Here is a tiny trained network, its code and every weight. The questions are about switching its units off for an input and a target symbol, where a switched-off unit gives its printed mean instead of its output.

import numpy as np


def w(rows, s, z=0):
    codes = np.array(rows[::2]) - 128.0
    scale = np.full(codes.shape[1], s)
    scale[-1] = z or s
    return codes * scale


def norm(h):
    return h / np.sqrt((h * h).mean(-1, keepdims=True) + 1e-5)


def softmax(a):
    e = np.exp(a - a.max(-1, keepdims=True))
    return e / e.sum(-1, keepdims=True)


def log_softmax(a):
    a = a - a.max(-1, keepdims=True)
    return a - np.log(np.exp(a).sum(-1, keepdims=True))


def net(x, mask):
    ids = ['αβγδεζηθλξπστφψω'.index(c) for c in x.split()]
    T = len(ids)
    res = E[ids] + P[:T]
    u = 0
    for l in range(3):
        r = norm(res)
        for j in range(3):
            rows = slice(2 * j, 2 * j + 2)
            q, k, v = (r @ M[l][rows].T for M in (Q, K, V))
            z = softmax(np.where(np.tri(T) > 0, q @ k.T / 2**0.5, -1e9)) @ v
            o = O[l][rows]
            res = res + np.where(mask[u + j], z, o[:, -1]) @ o[:, :-1]
        u += 3
    return log_softmax(norm(res)[-1] @ U[:, :-1].T + U[:, -1])


Q, K, V, O = {}, {}, {}, {}
E = w([
[84,184,62,117,78,96,178,174,172,119],'α',
[170,183,129,177,170,37,84,226,98,205],'β',
[155,138,119,141,167,136,111,106,163,110],'γ',
[208,95,32,150,105,88,128,120,116,202],'δ',
[70,81,116,178,147,103,103,112,62,77],'ε',
[154,144,184,63,61,82,124,147,120,58],'ζ',
[117,128,161,111,72,34,101,101,99,140],'η',
[86,69,130,103,24,182,131,141,122,168],'θ',
[132,171,155,162,114,149,87,111,123,154],'λ',
[151,122,156,123,125,138,108,91,142,131],'ξ',
[145,112,136,113,162,135,129,94,132,128],'π',
[131,135,145,89,164,144,98,90,117,145],'σ',
[112,174,94,119,161,150,81,100,157,139],'τ',
[24,174,251,118,155,143,139,186,166,133],'φ',
[136,117,131,143,166,170,130,110,174,135],'ψ',
[142,123,145,112,170,145,115,97,145,153],'ω',
],0.027)
P = w([
[139,168,150,144,124,145,211,42,47,176],'0',
[96,104,103,75,158,95,73,66,171,172],'1',
[112,124,103,121,147,98,62,121,176,165],'2',
[122,76,99,116,142,108,60,136,185,144],'3',
[101,71,95,102,148,98,18,102,181,139],'4',
[119,87,93,95,123,105,20,116,208,133],'5',
[111,52,76,90,128,87,2,144,226,122],'6',
],0.0095)
Q[0] = w([
[141,148,131,161,209,204,82,22,153,79],'L0H0',
[193,182,95,102,132,153,109,139,207,192],'L0H0',
[59,115,123,138,60,9,152,188,68,89],'L0H1',
[70,125,135,121,89,177,141,152,127,135],'L0H1',
[220,183,118,140,179,229,108,2,156,141],'L0H2',
[137,57,63,144,89,65,117,155,59,141],'L0H2',
],0.017)
K[0] = w([
[126,197,145,141,180,189,204,65,32,117],'L0H0',
[176,190,104,112,137,132,184,145,134,189],'L0H0',
[90,106,86,108,128,41,8,196,193,59],'L0H1',
[61,86,135,101,102,184,116,139,223,149],'L0H1',
[180,180,147,159,159,173,236,32,42,168],'L0H2',
[124,56,62,138,106,68,36,178,126,160],'L0H2',
],0.015)
V[0] = w([
[44,101,126,176,164,125,113,84,73,42],'L0H0',
[81,132,113,62,101,86,104,129,69,159],'L0H0',
[183,184,98,152,192,64,123,124,116,55],'L0H1',
[142,114,151,124,62,82,92,122,93,123],'L0H1',
[210,70,5,153,94,100,119,92,82,164],'L0H2',
[191,143,144,44,89,157,170,119,163,95],'L0H2',
],0.017)
O[0] = w([
[103,34,138,96,169,127,190,138,34,115,248],'L0H0',
[143,76,117,93,75,128,92,124,134,175,235],'L0H0',
[139,154,164,72,197,75,221,152,127,141,114],'L0H1',
[156,95,146,123,78,94,114,125,110,99,188],'L0H1',
[206,93,64,170,119,141,250,97,189,163,192],'L0H2',
[132,152,166,118,82,158,122,113,195,91,43],'L0H2',
],0.02,0.011)
Q[1] = w([
[156,173,136,85,93,122,123,44,175,109],'L1H0',
[148,43,141,100,69,124,53,99,112,90],'L1H0',
[102,123,178,93,250,176,85,16,176,120],'L1H1',
[108,188,118,131,138,203,146,174,176,172],'L1H1',
[136,189,140,172,123,12,158,219,131,144],'L1H2',
[90,144,180,108,14,128,149,135,164,86],'L1H2',
],0.015)
K[1] = w([
[139,146,153,116,86,123,115,93,171,115],'L1H0',
[157,128,171,137,45,133,89,105,48,121],'L1H0',
[75,211,152,87,131,233,205,17,86,110],'L1H1',
[108,192,150,146,108,149,161,137,165,132],'L1H1',
[117,125,128,176,165,50,88,249,180,130],'L1H2',
[104,120,132,107,2,114,104,120,193,129],'L1H2',
],0.017)
V[1] = w([
[175,109,177,168,79,100,2,130,87,137],'L1H0',
[182,63,117,43,141,124,99,73,238,89],'L1H0',
[194,91,138,53,53,98,99,85,173,208],'L1H1',
[246,79,216,103,231,175,82,18,74,62],'L1H1',
[207,146,182,143,215,112,91,129,29,152],'L1H2',
[44,86,85,28,115,204,86,94,86,56],'L1H2',
],0.0095)
O[1] = w([
[108,210,114,115,150,121,216,76,98,140,173],'L1H0',
[97,109,134,143,133,130,177,251,114,172,192],'L1H0',
[80,172,106,153,167,108,134,117,125,209,253],'L1H1',
[155,83,233,154,108,168,187,133,62,200,191],'L1H1',
[183,168,165,184,114,92,119,91,128,196,155],'L1H2',
[127,92,151,63,180,226,193,94,155,128,197],'L1H2',
],0.013,0.0068)
Q[2] = w([
[142,92,127,36,43,63,150,128,96,22],'L2H0',
[150,253,69,200,115,115,53,169,169,82],'L2H0',
[64,126,153,106,92,234,128,92,134,71],'L2H1',
[192,147,128,151,163,249,163,107,126,136],'L2H1',
[117,159,146,164,191,212,160,151,180,108],'L2H2',
[79,130,186,145,161,155,115,128,128,216],'L2H2',
],0.014)
K[2] = w([
[55,78,134,6,48,69,168,219,136,103],'L2H0',
[84,118,91,124,158,146,35,206,231,115],'L2H0',
[107,176,146,152,106,196,121,83,112,71],'L2H1',
[198,129,148,167,163,191,151,59,136,157],'L2H1',
[186,178,171,172,175,177,146,101,170,95],'L2H2',
[124,126,195,175,197,135,106,31,144,181],'L2H2',
],0.015)
V[2] = w([
[128,150,175,42,78,79,107,149,141,101],'L2H0',
[121,167,109,174,78,95,97,113,110,63],'L2H0',
[199,81,76,67,205,40,139,161,108,141],'L2H1',
[208,97,190,63,128,162,28,86,178,110],'L2H1',
[144,104,89,45,229,181,1,91,155,142],'L2H2',
[28,207,105,210,79,189,158,200,57,89],'L2H2',
],0.011)
O[2] = w([
[220,131,207,128,70,140,172,171,116,43,78],'L2H0',
[179,114,130,89,166,95,143,89,69,58,3],'L2H0',
[26,159,170,224,118,114,160,68,133,71,184],'L2H1',
[147,108,107,167,40,99,163,223,74,105,106],'L2H1',
[115,185,91,157,55,115,248,143,42,131,137],'L2H2',
[167,79,166,96,225,177,132,138,148,204,17],'L2H2',
],0.011,0.0061)
U = w([
[73,143,54,38,132,104,143,132,164,70,124],'α',
[174,173,137,161,153,46,82,177,101,187,101],'β',
[109,144,201,154,173,132,148,82,192,57,159],'γ',
[210,123,100,151,107,131,213,105,191,117,96],'δ',
[136,56,89,86,167,99,173,143,83,80,174],'ε',
[165,135,184,78,75,113,165,162,136,84,173],'ζ',
[89,71,144,56,66,34,101,52,174,154,2],'η',
[128,84,87,138,61,191,80,97,111,102,115],'θ',
[163,174,147,118,123,135,123,25,106,98,137],'λ',
[189,81,134,66,187,115,58,141,164,144,83],'ξ',
[100,88,162,198,124,141,105,208,166,119,96],'π',
[77,168,174,104,112,170,169,109,148,191,105],'σ',
[81,176,117,189,75,149,182,168,95,92,120],'τ',
[69,142,174,136,142,139,34,113,98,96,143],'φ',
[174,174,116,151,168,193,142,147,95,71,156],'ψ',
[187,155,83,103,118,132,148,251,68,169,43],'ω',
],0.011,0.0075)

Each question gives the input, a string of symbols that net reads in full, and the target symbol t.
The units are the heads (2 rows each of Q, K, V and O). Each row of codes is followed by its name. A weight is (code - 128) times the scale printed after its matrix; where a second scale follows, it is the last column's (O and U).
mask holds one flag per head, layer by layer. A switched-off head (its flag False) gives its mean, the last column of its rows in O, instead of its output. The means were averaged over made-up inputs and are rounded, as every weight is.
A unit's drop is (log p(t) with every unit on - log p(t) with that unit switched off) / (log p(t) with every unit on - log p(t) with every unit switched off).
The circuit of an input: a set's keep is (log p(t) with only the set's units on - log p(t) with every unit switched off) / (log p(t) with every unit on - log p(t) with every unit switched off). Starting from all 9 units, units are removed one at a time, each time the one whose removal leaves the highest keep (on an exact tie, the one counted first), for as long as the keep stays at least 0.8.
units of the circuit, in order: the units of the circuit, biggest drop first
most important unit: the unit with the biggest drop
which heads matter: for each layer, one digit per head in row order, 1 if its drop is at least 0.15 and else 0, layers parted by /
drop of u: that unit's drop, to one decimal
input α δ ψ ξ, target α: which heads matter	000 / 010 / 000
input τ φ σ, target τ: which heads matter	010 / 100 / 001
input ψ ζ σ ψ ε γ, target ψ: units of the circuit, in order	[L0H0 L0H1 L1H1]
input β σ τ, target β: units of the circuit, in order	[L1H2 L0H1]
input β η ε ξ, target β: which heads matter	110 / 001 / 000
input λ φ ε σ, target λ: units of the circuit, in order	[L1H0 L0H0]
input ξ φ λ ζ σ, target ξ: which heads matter	101 / 000 / 011
input β ζ ξ, target β: which heads matter	100 / 001 / 000
input σ σ ε ω, target σ: which heads matter	001 / 000 / 000
input σ α ε η σ θ α, target α: most important unit	L0H0
input λ ε σ, target λ: units of the circuit, in order	[L1H0 L0H0 L0H2]
input ζ σ σ, target ζ: units of the circuit, in order	[L0H2 L2H0]
input α α σ ζ σ π, target α: units of the circuit, in order	[L0H0 L1H1 L0H2 L1H2]
input σ σ ζ δ, target δ: which heads matter	001 / 000 / 000
input π ω ε β σ, target π: which heads matter	101 / 100 / 000
input θ δ β ε γ, target θ: which heads matter	010 / 000 / 000
input π ε σ ω τ ξ σ, target π: units of the circuit, in order	[L1H0 L0H2 L0H0]
input β ε θ π ξ γ, target β: which heads matter	110 / 001 / 000
input ω γ ζ ε δ δ ξ, target ω: which heads matter	111 / 110 / 010
input ω ε σ, target ω: most important unit	L0H1
input ζ ω ε π ψ α, target α: units of the circuit, in order	[L0H0 L1H1 L1H2]
input ε δ δ ε ξ λ, target ε: which heads matter	100 / 000 / 000
input η σ ε λ η σ σ, target η: most important unit	L0H1
input β σ σ φ σ, target β: which heads matter	100 / 001 / 000
input γ ε ψ τ π σ σ, target γ: which heads matter	110 / 000 / 000
input φ η σ, target φ: drop of L0H2	1.3
input ξ σ φ, target φ: drop of L0H2	0.5
